Below is a small trained network, with its code and all its weights. Each question gives an input and a class and asks what happens when units are switched off, that is, made to give their printed mean instead of their output.

import numpy as np


def w(rows, s, z=0):
    codes = np.array(rows[::2]) - 128.0
    scale = np.full(codes.shape[1], s)
    scale[-1] = z or s
    return codes * scale


def f(y):
    return np.maximum(y, 0)


def log_softmax(a):
    a = a - a.max(-1, keepdims=True)
    return a - np.log(np.exp(a).sum(-1, keepdims=True))


def net(x, mask):
    res = np.array(x, float).reshape(1, 4) / 4 @ E
    y = f(res @ A[0][:, :-1].T + A[0][:, -1])
    res = res + np.where(mask, y, B[0][:, -1]) @ B[0][:, :-1]
    return log_softmax(res[-1] @ U[:, :-1].T + U[:, -1])


A, B = {}, {}
E = w([
[128,127,126,127],'x0',
[109,182,86,248],'x1',
[66,100,225,177],'x2',
[241,29,114,172],'x3',
],0.011)
A[0] = w([
[195,24,176,174,46],'N0',
[220,126,2,211,121],'N1',
[54,141,220,72,147],'N2',
[69,157,112,201,26],'N3',
[80,237,72,107,1],'N4',
[162,200,42,33,96],'N5',
[147,108,125,95,185],'N6',
[72,238,104,156,130],'N7',
[82,172,137,230,185],'N8',
],0.0083,0.0082)
B[0] = w([
[198,200,205,123,197],'N0',
[27,69,53,177,227],'N1',
[43,118,119,208,240],'N2',
[127,215,244,147,169],'N3',
[217,45,69,78,181],'N4',
[213,197,213,104,205],'N5',
[130,155,172,125,183],'N6',
[156,150,163,110,241],'N7',
[254,79,85,63,255],'N8',
],0.009,0.0095)
U = w([
[148,193,201,148,206],'0',
[217,72,90,112,8],'1',
[2,78,67,178,156],'2',
],0.014,0.0014)

Each question gives the input, the list of numbers given to net, and the class t.
The units are the neurons (one row each of A and B). Each row of codes is followed by its name. A weight is (code - 128) times the scale printed after its matrix; where a second scale follows, it is the last column's (A, B and U).
mask holds one flag per neuron, in row order. A switched-off neuron (its flag False) gives its mean, the last column of its row in B, instead of its output. The means were averaged over made-up inputs and are rounded, as every weight is.
A unit's drop is (log p(t) with every unit on - log p(t) with that unit switched off) / (log p(t) with every unit on - log p(t) with every unit switched off).
The circuit of an input: a set's keep is (log p(t) with only the set's units on - log p(t) with every unit switched off) / (log p(t) with every unit on - log p(t) with every unit switched off). Starting from all 9 units, units are removed one at a time, each time the one whose removal leaves the highest keep (on an exact tie, the one counted first), for as long as the keep stays at least 0.8.
units of the circuit, in order: the units of the circuit, biggest drop first
most important unit: the unit with the biggest drop
top k neurons: the k neurons with the biggest drops, biggest first
drop of u: that unit's drop, to one decimal
input [1,-7,-6,0], class 0: top 3 neurons => (N8, N5, N4)
input [0,-2,-6,-2], class 0: units of the circuit, in order => (N8)
input [-2,2,0,-5], class 1: top 2 neurons => (N4, N8)
input [6,-5,1,5], class 0: units of the circuit, in order => (N8, N0)
input [-2,4,6,1], class 1: top 2 neurons => (N8, N5)
input [-2,7,0,5], class 2: top 2 neurons => (N1, N5)
input [2,1,0,-7], class 1: top 4 neurons => (N4, N8, N0, N6)
input [-2,-6,4,4], class 0: top 2 neurons => (N8, N0)
input [-5,-8,5,6], class 0: top 2 neurons => (N0, N8)
input [2,1,-3,4], class 2: units of the circuit, in order => (N1, N8)
input [-2,-1,4,7], class 0: top 3 neurons => (N0, N8, N4)
input [7,-2,4,3], class 0: top 4 neurons => (N8, N1, N4, N0)
input [-6,4,3,1], class 1: top 2 neurons => (N8, N2)
input [1,8,3,1], class 1: most important unit => N8
input [-2,2,8,2], class 1: top 2 neurons => (N8, N5)
input [-4,-5,1,6], class 0: top 2 neurons => (N8, N0)
input [3,0,4,8], class 0: top 3 neurons => (N0, N8, N4)
input [5,7,-5,-8], class 1: top 2 neurons => (N4, N8)
input [-3,-4,7,-6], class 2: drop of N2 => 0.3
input [6,-5,7,-7], class 2: drop of N2 => 0.3
input [-7,7,-3,-5], class 1: most important unit => N4
input [2,7,-7,3], class 2: drop of N1 => 1.3
input [7,2,-6,-7], class 1: drop of N4 => 2.0
